Below is a small trained network, with its code and all its weights. Each question gives an input and a class and asks what happens when units are switched off, that is, made to give their printed mean instead of their output.

import numpy as np


def w(rows, s, z=0):
    codes = np.array(rows[::2]) - 128.0
    scale = np.full(codes.shape[1], s)
    scale[-1] = z or s
    return codes * scale


def norm(h):
    return h / np.sqrt((h * h).mean(-1, keepdims=True) + 1e-5)


def f(y):
    return np.maximum(y, 0)


def log_softmax(a):
    a = a - a.max(-1, keepdims=True)
    return a - np.log(np.exp(a).sum(-1, keepdims=True))


def net(x, mask):
    res = np.array(x, float).reshape(1, 3) / 4 @ E
    u = 0
    for l in range(2):
        y = f(norm(res) @ A[l][:, :-1].T + A[l][:, -1])
        res = res + np.where(mask[u : u + 10], y, B[l][:, -1]) @ B[l][:, :-1]
        u += 10
    return log_softmax(norm(res)[-1] @ U[:, :-1].T + U[:, -1])


A, B = {}, {}
E = w([
[93,107,200,109,122,83,68,115,255,119],'x0',
[137,252,113,121,116,96,118,70,113,175],'x1',
[50,114,53,66,121,107,159,172,178,155],'x2',
],0.0079)
A[0] = w([
[139,136,68,184,106,167,189,132,42,187,159],'L0N0',
[169,104,180,165,155,140,72,21,149,45,59],'L0N1',
[145,163,179,83,79,98,121,114,160,182,80],'L0N2',
[2,122,40,16,90,54,129,143,194,168,98],'L0N3',
[162,121,201,105,115,67,122,91,159,121,28],'L0N4',
[253,224,172,160,131,96,64,112,111,158,242],'L0N5',
[124,78,174,123,124,116,121,149,173,81,166],'L0N6',
[102,172,178,88,132,57,127,2,217,174,127],'L0N7',
[97,91,166,121,95,171,128,118,207,87,68],'L0N8',
[160,238,76,90,112,80,90,79,170,161,4],'L0N9',
],0.0075,0.0027)
B[0] = w([
[111,179,126,155,179,73,65,167,157,99,207],'L0N0',
[186,94,83,65,147,114,254,106,208,136,188],'L0N1',
[105,70,109,106,134,173,80,162,61,114,171],'L0N2',
[233,145,180,141,139,112,216,84,178,148,246],'L0N3',
[204,212,134,223,196,84,85,99,136,114,167],'L0N4',
[100,96,127,120,83,93,139,66,130,125,218],'L0N5',
[78,121,161,148,140,161,133,222,98,160,185],'L0N6',
[83,177,80,150,152,91,116,197,63,116,227],'L0N7',
[136,193,68,160,196,112,71,156,53,94,177],'L0N8',
[72,100,132,153,30,211,99,69,82,153,198],'L0N9',
],0.0077,0.011)
A[1] = w([
[134,89,214,176,234,222,136,212,135,80,103],'L1N0',
[99,62,142,123,172,199,57,173,110,147,97],'L1N1',
[216,72,191,91,127,113,178,41,107,108,36],'L1N2',
[139,95,104,221,178,81,81,62,65,59,142],'L1N3',
[136,113,40,104,143,116,169,117,39,46,2],'L1N4',
[130,207,101,157,168,41,67,126,53,171,245],'L1N5',
[75,112,179,117,166,48,12,112,210,161,72],'L1N6',
[151,3,121,114,134,210,145,182,126,148,95],'L1N7',
[133,146,198,208,141,67,39,145,168,140,79],'L1N8',
[170,87,208,110,148,104,177,36,136,129,32],'L1N9',
],0.007,0.0034)
B[1] = w([
[83,141,117,109,64,162,84,52,77,128,208],'L1N0',
[113,120,139,92,61,80,128,86,139,133,145],'L1N1',
[81,179,121,113,136,68,183,142,202,208,152],'L1N2',
[137,185,134,81,146,131,179,182,184,192,204],'L1N3',
[187,132,131,159,221,144,118,157,130,75,150],'L1N4',
[122,2,165,108,139,174,92,182,151,71,253],'L1N5',
[201,124,114,132,200,194,137,133,73,59,145],'L1N6',
[110,157,144,140,60,78,89,69,140,174,160],'L1N7',
[159,170,37,134,149,151,111,123,79,117,167],'L1N8',
[134,94,175,130,164,73,221,147,185,188,149],'L1N9',
],0.0079,0.012)
U = w([
[149,122,101,126,217,138,82,197,91,68,191],'0',
[160,127,138,119,140,69,253,123,178,179,204],'1',
[61,107,116,119,13,132,79,63,70,129,1],'2',
],0.017,0.00098)

Each question gives the input, the list of numbers given to net, and the class t.
The units are the neurons (one row each of A and B). Each row of codes is followed by its name. A weight is (code - 128) times the scale printed after its matrix; where a second scale follows, it is the last column's (A, B and U).
mask holds one flag per neuron, layer by layer. A switched-off neuron (its flag False) gives its mean, the last column of its row in B, instead of its output. The means were averaged over made-up inputs and are rounded, as every weight is.
A unit's drop is (log p(t) with every unit on - log p(t) with that unit switched off) / (log p(t) with every unit on - log p(t) with every unit switched off).
The circuit of an input: a set's keep is (log p(t) with only the set's units on - log p(t) with every unit switched off) / (log p(t) with every unit on - log p(t) with every unit switched off). Starting from the 12 units with the biggest drops (on a tie, the unit counted first), units are removed one at a time, each time the one whose removal leaves the highest keep (on an exact tie, the one counted first), for as long as the keep stays at least 0.8.
circuit, biggest first: the units of the circuit, biggest drop first
top k neurons: the k neurons with the biggest drops, biggest first
top k neurons in layer l: the k neurons of layer l with the biggest drops, biggest first
drop of u: that unit's drop, to one decimal
input [-6,-8,-7], class 2: top 2 neurons -> (L1N0; L0N3)
input [8,-6,8], class 0: circuit, biggest first -> (L1N6)
input [4,2,-6], class 1: top 2 neurons in layer 0 -> (L0N1; L0N5)
input [-6,-7,7], class 1: top 2 neurons -> (L0N9; L0N7)
input [1,-8,7], class 2: top 3 neurons -> (L0N1; L1N0; L0N6)
input [3,-8,-8], class 1: top 2 neurons in layer 0 -> (L0N1; L0N7)
input [1,6,-6], class 1: top 2 neurons in layer 1 -> (L1N0; L1N3)
input [-5,4,4], class 0: top 2 neurons -> (L0N0; L1N0)
input [-3,-7,8], class 1: top 2 neurons -> (L0N3; L0N9)
input [7,1,7], class 0: top 4 neurons -> (L0N7; L0N1; L0N8; L1N3)
input [5,-7,1], class 2: top 4 neurons -> (L1N0; L0N0; L0N6; L0N7)
input [0,7,5], class 2: top 2 neurons -> (L0N9; L0N7)
input [1,5,-4], class 2: top 2 neurons -> (L0N9; L0N3)
input [-8,7,5], class 0: circuit, biggest first -> (L0N0)
input [-6,-8,-5], class 2: top 3 neurons -> (L1N0; L0N3; L0N7)
input [6,-8,1], class 2: top 3 neurons -> (L1N0; L0N0; L0N6)
input [0,-4,-4], class 1: top 2 neurons in layer 0 -> (L0N1; L0N7)
input [8,-4,6], class 0: top 2 neurons in layer 0 -> (L0N8; L0N1)
input [-2,-2,-3], class 1: top 2 neurons in layer 0 -> (L0N7; L0N8)
input [3,8,1], class 2: circuit, biggest first -> (L0N9)
input [2,-7,4], class 2: drop of L1N0 -> 0.2
input [6,5,3], class 0: drop of L0N7 -> 1.8
input [5,4,3], class 0: drop of L0N7 -> 2.7
input [-4,-6,8], class 1: drop of L0N3 -> 0.2
